Below is a small trained network, with its code and all its weights. Each question gives an input and a target symbol and asks what happens when units are switched off, that is, made to give their printed mean instead of their output.

import numpy as np


def w(rows, s, z=0):
    codes = np.array(rows[::2]) - 128.0
    scale = np.full(codes.shape[1], s)
    scale[-1] = z or s
    return codes * scale


def norm(h):
    return h / np.sqrt((h * h).mean(-1, keepdims=True) + 1e-5)


def f(y):
    return y / 2 * (1 + np.tanh(0.7978845608 * (y + 0.044715 * y**3)))


def softmax(a):
    e = np.exp(a - a.max(-1, keepdims=True))
    return e / e.sum(-1, keepdims=True)


def log_softmax(a):
    a = a - a.max(-1, keepdims=True)
    return a - np.log(np.exp(a).sum(-1, keepdims=True))


def net(x, mask):
    ids = ['αγζθλμπσφω'.index(c) for c in x.split()]
    T = len(ids)
    res = E[ids] + P[:T]
    r = norm(res)
    for j in range(3):
        rows = slice(4 * j, 4 * j + 4)
        q, k, v = (r @ M[0][rows].T for M in (Q, K, V))
        z = softmax(np.where(np.tri(T) > 0, q @ k.T / 4**0.5, -1e9)) @ v
        o = O[0][rows]
        res = res + np.where(mask[j], z, o[:, -1]) @ o[:, :-1]
    y = f(norm(res) @ A[0][:, :-1].T + A[0][:, -1])
    res = res + np.where(mask[3:19], y, B[0][:, -1]) @ B[0][:, :-1]
    return log_softmax(norm(res)[-1] @ U[:, :-1].T + U[:, -1])


Q, K, V, O, A, B = {}, {}, {}, {}, {}, {}
E = w([
[83,106,152,128],'α',
[113,87,119,138],'γ',
[126,72,120,139],'ζ',
[112,125,146,116],'θ',
[144,77,113,170],'λ',
[67,104,10,186],'μ',
[81,148,66,151],'π',
[121,82,87,215],'σ',
[225,150,35,63],'φ',
[231,79,169,133],'ω',
],0.013)
P = w([
[160,54,115,94],'0',
[160,2,49,37],'1',
[113,123,88,161],'2',
[179,102,196,99],'3',
[165,35,64,46],'4',
[110,142,114,169],'5',
[187,136,222,83],'6',
[159,33,58,55],'7',
[112,146,124,170],'8',
],0.0051)
Q[0] = w([
[235,215,90,79],'H1',
[78,174,203,103],'H1',
[201,166,213,163],'H1',
[174,127,52,134],'H1',
[115,136,69,54],'H2',
[102,206,34,123],'H2',
[20,78,72,155],'H2',
[131,156,173,167],'H2',
[218,183,143,236],'H3',
[118,219,28,57],'H3',
[94,97,209,242],'H3',
[127,117,1,19],'H3',
],0.0088)
K[0] = w([
[211,211,73,120],'H1',
[62,251,148,172],'H1',
[137,216,149,39],'H1',
[175,90,69,150],'H1',
[159,114,49,150],'H2',
[175,199,44,63],'H2',
[239,111,155,184],'H2',
[84,169,179,96],'H2',
[138,193,193,158],'H3',
[104,69,133,148],'H3',
[205,211,108,109],'H3',
[92,2,137,122],'H3',
],0.0098)
V[0] = w([
[127,166,156,187],'H1',
[110,120,83,144],'H1',
[79,186,167,93],'H1',
[136,97,152,188],'H1',
[161,97,38,86],'H2',
[80,104,128,53],'H2',
[149,98,177,132],'H2',
[96,146,113,197],'H2',
[98,63,118,207],'H3',
[86,97,136,157],'H3',
[105,158,80,85],'H3',
[2,127,115,135],'H3',
],0.0076)
O[0] = w([
[246,134,79,159,31],'H1',
[149,167,220,129,167],'H1',
[149,19,55,172,2],'H1',
[184,206,141,11,180],'H1',
[211,253,143,163,237],'H2',
[154,156,137,34,178],'H2',
[182,110,127,117,168],'H2',
[74,123,159,155,98],'H2',
[82,50,205,164,254],'H3',
[62,101,200,131,180],'H3',
[227,224,145,44,115],'H3',
[78,208,228,101,143],'H3',
],0.0038,0.0044)
A[0] = w([
[158,106,76,53,30],'N1',
[63,142,121,185,77],'N2',
[35,136,182,45,136],'N3',
[148,116,43,160,99],'N4',
[2,163,67,73,254],'N5',
[79,190,72,210,20],'N6',
[67,63,91,148,103],'N7',
[94,183,115,194,233],'N8',
[113,157,18,95,128],'N9',
[116,111,135,63,65],'N10',
[225,247,49,162,47],'N11',
[132,87,148,135,147],'N12',
[59,141,57,34,37],'N13',
[96,153,116,173,42],'N14',
[199,93,204,181,57],'N15',
[70,84,91,110,107],'N16',
],0.0076,0.0024)
B[0] = w([
[95,124,87,91,133],'N1',
[182,87,138,74,140],'N2',
[138,129,71,147,254],'N3',
[155,106,171,159,126],'N4',
[213,175,143,165,203],'N5',
[127,132,169,31,138],'N6',
[155,156,120,148,152],'N7',
[94,54,95,95,152],'N8',
[130,153,189,190,135],'N9',
[69,154,117,122,151],'N10',
[54,86,2,214,156],'N11',
[132,159,92,171,159],'N12',
[94,117,190,251,139],'N13',
[127,96,152,69,118],'N14',
[183,193,126,159,156],'N15',
[133,139,121,169,148],'N16',
],0.0065,0.0058)
U = w([
[9,161,165,188,40],'α',
[49,160,39,146,102],'γ',
[52,35,158,69,255],'ζ',
[115,211,137,75,220],'θ',
[229,122,91,126,136],'λ',
[119,139,172,187,63],'μ',
[148,188,140,195,44],'π',
[143,51,146,152,88],'σ',
[193,195,4,90,77],'φ',
[175,95,166,56,139],'ω',
],0.013,0.0075)

Each question gives the input, a string of symbols that net reads in full, and the target symbol t.
The units are the heads (4 rows each of Q, K, V and O) and the neurons (one row each of A and B). Each row of codes is followed by its name. A weight is (code - 128) times the scale printed after its matrix; where a second scale follows, it is the last column's (O, A, B and U).
mask holds one flag per unit, heads first, then neurons. A switched-off unit (its flag False) gives its mean, the last column of its rows in O or B, instead of its output. The means were averaged over made-up inputs and are rounded, as every weight is.
A unit's drop is (log p(t) with every unit on - log p(t) with that unit switched off) / (log p(t) with every unit on - log p(t) with every unit switched off).
The circuit of an input: a set's keep is (log p(t) with only the set's units on - log p(t) with every unit switched off) / (log p(t) with every unit on - log p(t) with every unit switched off). Starting from the 12 units with the biggest drops (on a tie, the unit counted first), units are removed one at a time, each time the one whose removal leaves the highest keep (on an exact tie, the one counted first), for as long as the keep stays at least 0.8.
circuit, biggest first: the units of the circuit, biggest drop first
most important unit: the unit with the biggest drop
top k neurons: the k neurons with the biggest drops, biggest first
heads that matter: for each layer, one digit per head in row order, 1 if its drop is at least 0.15 and else 0, layers parted by /
drop when u is switched off: that unit's drop, to one decimal
input α σ ζ γ, target ζ: most important unit : N5
input π σ π γ α, target α: top 2 neurons : [N3 N5]
input ζ θ π, target θ: top 2 neurons : [N6 N5]
input ω λ γ μ, target ω: heads that matter : 100
input μ θ γ π π μ φ λ λ, target γ: heads that matter : 001
input γ α π φ μ θ, target γ: circuit, biggest first : [H3 N11]
input μ π ζ ζ φ λ α, target ζ: top 2 neurons : [N5 N3]
input γ γ γ α σ γ ζ, target ζ: heads that matter : 011
input α θ φ φ γ ζ, target γ: circuit, biggest first : [N11 H3 N5]
input π φ α α α, target α: circuit, biggest first : [N13 N8]
input γ ζ γ θ, target γ: top 2 neurons : [N5 N2]
input γ φ ω θ α γ θ, target ζ: circuit, biggest first : [N5 H1]
input γ σ ζ γ α μ φ γ α, target γ: circuit, biggest first : [N11 H3]
input ζ π γ, target θ: most important unit : H1
input ω ω ω γ μ γ ζ, target λ: top 3 neurons : [N15 N12 N8]
input ζ π α γ γ, target γ: top 3 neurons : [N3 N10 N8]
input γ μ π α μ, target π: top 2 neurons : [N5 N13]
input α γ θ, target φ: top 3 neurons : [N3 N13 N9]
input γ α θ π μ γ, target θ: heads that matter : 001
input π σ σ λ φ γ λ, target φ: circuit, biggest first : [H3]
input λ α μ λ ζ α ζ ω θ, target λ: heads that matter : 100
input ζ λ σ ω α α θ, target ζ: top 2 neurons : [N5 N11]
input σ ω φ ζ, target φ: drop when H1 is switched off : 0.1
input γ θ α, target φ: drop when N3 is switched off : 0.5
